grid = 33 132 204 110 76 68 215
grid[0] -> 33
grid[4] -> 76
grid[1] -> 132

A = 150 33 162 142
A[0] = 150
A[1] = 33
A[3] = 142
A[2] = 162

m = [ 41 127 101  33 120  75 131 106]
m[0] => 41
m[3] => 33
m[6] => 131
m[1] => 127

a =
[[111 192 147 145 151 175  69 122  68 160 104 139 153]
 [122  92 152  80 165  74  88  91 142 215 124  94 119]
 [150 105 156 104 172 108  94  99  80 187 188 113 113]
 [160 195 153  93 199  75 140  83 184 179 139 131  73]
 [151 118 118 133  92 139 134 150 217  58 110 152 154]
 [182  97 136 132 136  86 136 117  66 158 195 126  92]
 [130 159 136 138 141 143  78 163 155 134  67  90 153]
 [131 190 110 157  93 155 122 160  74  86  78 128 132]
 [133  96 114  97 170 128 128 133 107  98  68 118 142]
 [167  71 146 163 182 186 101 174  61  51 165 103 167]
 [109  89 136 145 119 157 134 132 130 130 178 137 143]
 [171 111 131 155  81 128  92 173 199  97 114 118 156]
 [171 173 139  87  97  56  84  96  97 227 117  83  86]
 [122  84 116 160  75 184 114 171 120  61 155 159 181]]
a[-14, 0]	111
a[8, 10]	68
a[-3]	[171, 111, 131, 155, 81, 128, 92, 173, 199, 97, 114, 118, 156]
a[:, -8]	[175, 74, 108, 75, 139, 86, 143, 155, 128, 186, 157, 128, 56, 184]
a[-4, 7]	132
a[-5, 5]	186
a[-4]	[109, 89, 136, 145, 119, 157, 134, 132, 130, 130, 178, 137, 143]
a[-10, 3]	133
a[13, 11]	159
a[5, 4]	136
a[1, 11]	94
a[2, -6]	99
a[-9, 5]	86
a[12, 1]	173
a[:, 6]	[69, 88, 94, 140, 134, 136, 78, 122, 128, 101, 134, 92, 84, 114]
a[-12, -1]	113
a[-1, 8]	120
a[:, -11]	[147, 152, 156, 153, 118, 136, 136, 110, 114, 146, 136, 131, 139, 116]
a[:, -13]	[111, 122, 150, 160, 151, 182, 130, 131, 133, 167, 109, 171, 171, 122]
a[12, 4]	97
a[5]	[182, 97, 136, 132, 136, 86, 136, 117, 66, 158, 195, 126, 92]
a[6, 9]	134
a[-5, -10]	163
a[13, -8]	184
a[2, -5]	80
a[4, -12]	118
a[12, 3]	87
a[10, 5]	157
a[-8]	[130, 159, 136, 138, 141, 143, 78, 163, 155, 134, 67, 90, 153]
a[-2]	[171, 173, 139, 87, 97, 56, 84, 96, 97, 227, 117, 83, 86]
a[5, 12]	92
a[-5, 8]	61
a[:, -5]	[68, 142, 80, 184, 217, 66, 155, 74, 107, 61, 130, 199, 97, 120]
a[6, 1]	159

x =
85 117 125 128 179 81 105 95 128 89 150 126
85 51 126 129 117 128 129 95 128 112 190 225
x[0][0] => 85
x[1][8] => 128
x[0][3] => 128
x[1] => [85, 51, 126, 129, 117, 128, 129, 95, 128, 112, 190, 225]
x[:, 9] => [89, 112]
x[0][5] => 81
x[:, 6] => [105, 129]
x[0][1] => 117

X =
76 120 113 167 102 120 130
117 101 121 184 45 158 89
100 147 121 97 179 104 186
97 149 121 98 186 101 183
144 154 136 77 210 101 160
X[0,0] => 76
X[1,2] => 121
X[4,1] => 154
X[1,1] => 101
X[2,3] => 97
X[0] => [76, 120, 113, 167, 102, 120, 130]
X[2,2] => 121
X[0,2] => 113
X[4,5] => 101
X[2,4] => 179
X[4,0] => 144

data =
[[196, 104, 144, 204, 46, 232, 131, 181, 97, 128, 63, 44],
 [22, 95, 195, 52, 46, 201, 193, 212, 207, 126, 48, 197]]
Indices start at 0.
(0, 0): 196
(0, 5): 232
(1, 1): 95
(1, 5): 201
(1, 4): 46
(0, 8): 97
(1, 7): 212
(0, 3): 204
(0, 10): 63
(1, 11): 197
(1, 8): 207

B =
93 118 157 220 116 119 134 116
97 81 129 105 113 88 152 98
B[-2, -8]: 93
B[:, 1]: [118, 81]
B[:, -3]: [119, 88]
B[-2, 7]: 116
B[0, -7]: 118
B[-1]: [97, 81, 129, 105, 113, 88, 152, 98]

M =
124 135 122 95 137 85 127
24 141 94 96 70 120 117
M[0, 0]: 124
M[0]: [124, 135, 122, 95, 137, 85, 127]
M[0, 6]: 127
M[1, 5]: 120
